Small tables with named rows and columns. After each table, cells are looked up by row and column.

Table Tevuse
|  | Miseba | Nuv | Puratil | Per | Kaza | Zov | Kob |
|---|---|---|---|---|---|---|---|
| Pazafup | 97 | 151 | 143 | 99 | 39 | 174 | 165 |
| Bamap | 126 | 137 | 138 | 115 | 90 | 134 | 138 |
| Kelobo | 133 | 165 | 159 | 102 | 36 | 164 | 155 |
| Zatozu | 106 | 137 | 132 | 106 | 74 | 143 | 142 |
| Vot | 157 | 164 | 189 | 111 | 38 | 147 | 147 |
| Bukatu | 84 | 149 | 140 | 99 | 35 | 186 | 177 |
| Pizi | 114 | 137 | 222 | 131 | 68 | 126 | 141 |
| Gezubup | 120 | 135 | 166 | 129 | 94 | 126 | 137 |
| Dekisu | 114 | 129 | 158 | 128 | 115 | 126 | 137 |
| Gugudal | 88 | 125 | 216 | 130 | 85 | 124 | 143 |
| Likivan | 114 | 128 | 127 | 119 | 129 | 128 | 137 |
| Movirut | 128 | 144 | 151 | 107 | 60 | 146 | 142 |
| Lezodub | 63 | 111 | 159 | 102 | 79 | 135 | 164 |
| Vekado | 79 | 116 | 159 | 116 | 109 | 127 | 142 |

What is the Zov of Lezodub in Tevuse? 135
What is the Puratil of Gugudal in Tevuse? 216
What is the Per of Vekado in Tevuse? 116
What is the Kaza of Bukatu in Tevuse? 35
What is the Kob of Kelobo in Tevuse? 155
What is the Kob of Gezubup in Tevuse? 137
What is the Zov of Dekisu in Tevuse? 126
What is the Zov of Gugudal in Tevuse? 124
What is the Miseba of Kelobo in Tevuse? 133
What is the Puratil of Movirut in Tevuse? 151
What is the Kob of Vot in Tevuse? 147
What is the Nuv of Gezubup in Tevuse? 135
What is the Zov of Zatozu in Tevuse? 143
What is the Kaza of Vot in Tevuse? 38
What is the Miseba of Vekado in Tevuse? 79
What is the Kob of Lezodub in Tevuse? 164
What is the Per of Gugudal in Tevuse? 130
What is the Nuv of Vekado in Tevuse? 116

Ger
fields: Memit, Des, Noz, Kunalo
Dozug: [62.875, 63.170, 79.016, 31.236]
Liv: [49.123, 57.767, 78.204, 13.338]
Gib: [50.929, 61.272, 54.196, 60.192]
Ses: [67.774, 59.509, 69.560, 64.275]
Sipi: [64.819, 59.661, 66.393, 49.433]
Pano: [64.280, 56.911, 66.182, 65.851]
Temizi: [72.713, 57.922, 70.182, 68.081]

Des of Sipi = 59.661
Noz of Sipi = 66.393
Memit of Temizi = 72.713
Des of Gib = 61.272
Kunalo of Gib = 60.192
Des of Liv = 57.767
Kunalo of Sipi = 49.433
Noz of Liv = 78.204
Kunalo of Dozug = 31.236
Kunalo of Temizi = 68.081
Des of Temizi = 57.922
Memit of Liv = 49.123
Noz of Ses = 69.560
Des of Pano = 56.911
Kunalo of Liv = 13.338
Des of Ses = 59.509

Table Fopitig
	Gel	Mez	Vapigoz	Bedi	Zadepu	Tezep	Lotiga
Sesapev	17	25	43	53	25	38	33
Bek	17	25	25	28	25	38	26
Nesum	17	22	43	27	41	38	43
Nepof	17	26	43	82	17	32	35

Mez of Nepof is 26
Lotiga of Nesum is 43
Bedi of Nepof is 82
Lotiga of Bek is 26
Vapigoz of Sesapev is 43
Zadepu of Sesapev is 25
Tezep of Nepof is 32
Tezep of Bek is 38
Gel of Nesum is 17
Vapigoz of Nepof is 43
Gel of Sesapev is 17
Zadepu of Nepof is 17
Tezep of Nesum is 38
Vapigoz of Nesum is 43
Zadepu of Nesum is 41
Gel of Bek is 17
Mez of Sesapev is 25
Vapigoz of Bek is 25
Mez of Nesum is 22
Which row has the largest Bedi? Nepof

Ser:
fields: Fimered, Paziliv, Rit, Som, Sutevi, Sipe
Zofi: [12269, 2201, 24312, 15233, 45078, 70276]
Fevonur: [23277, 41426, 26330, 83836, 41216, 37570]
Pifi: [65993, 32269, 23351, 50713, 5436, 62155]
Ripume: [10038, 10102, 44247, 20994, 74956, 39779]
Bov: [10021, 10094, 4951, 20445, 15117, 72048]

What is the Paziliv of Zofi in Ser?
2201
What is the Paziliv of Pifi in Ser?
32269
What is the Fimered of Ripume in Ser?
10038
What is the Rit of Bov in Ser?
4951
What is the Sutevi of Ripume in Ser?
74956
What is the Sipe of Ripume in Ser?
39779
What is the Paziliv of Ripume in Ser?
10102
What is the Sipe of Fevonur in Ser?
37570
Row with the largest Sutevi: Ripume

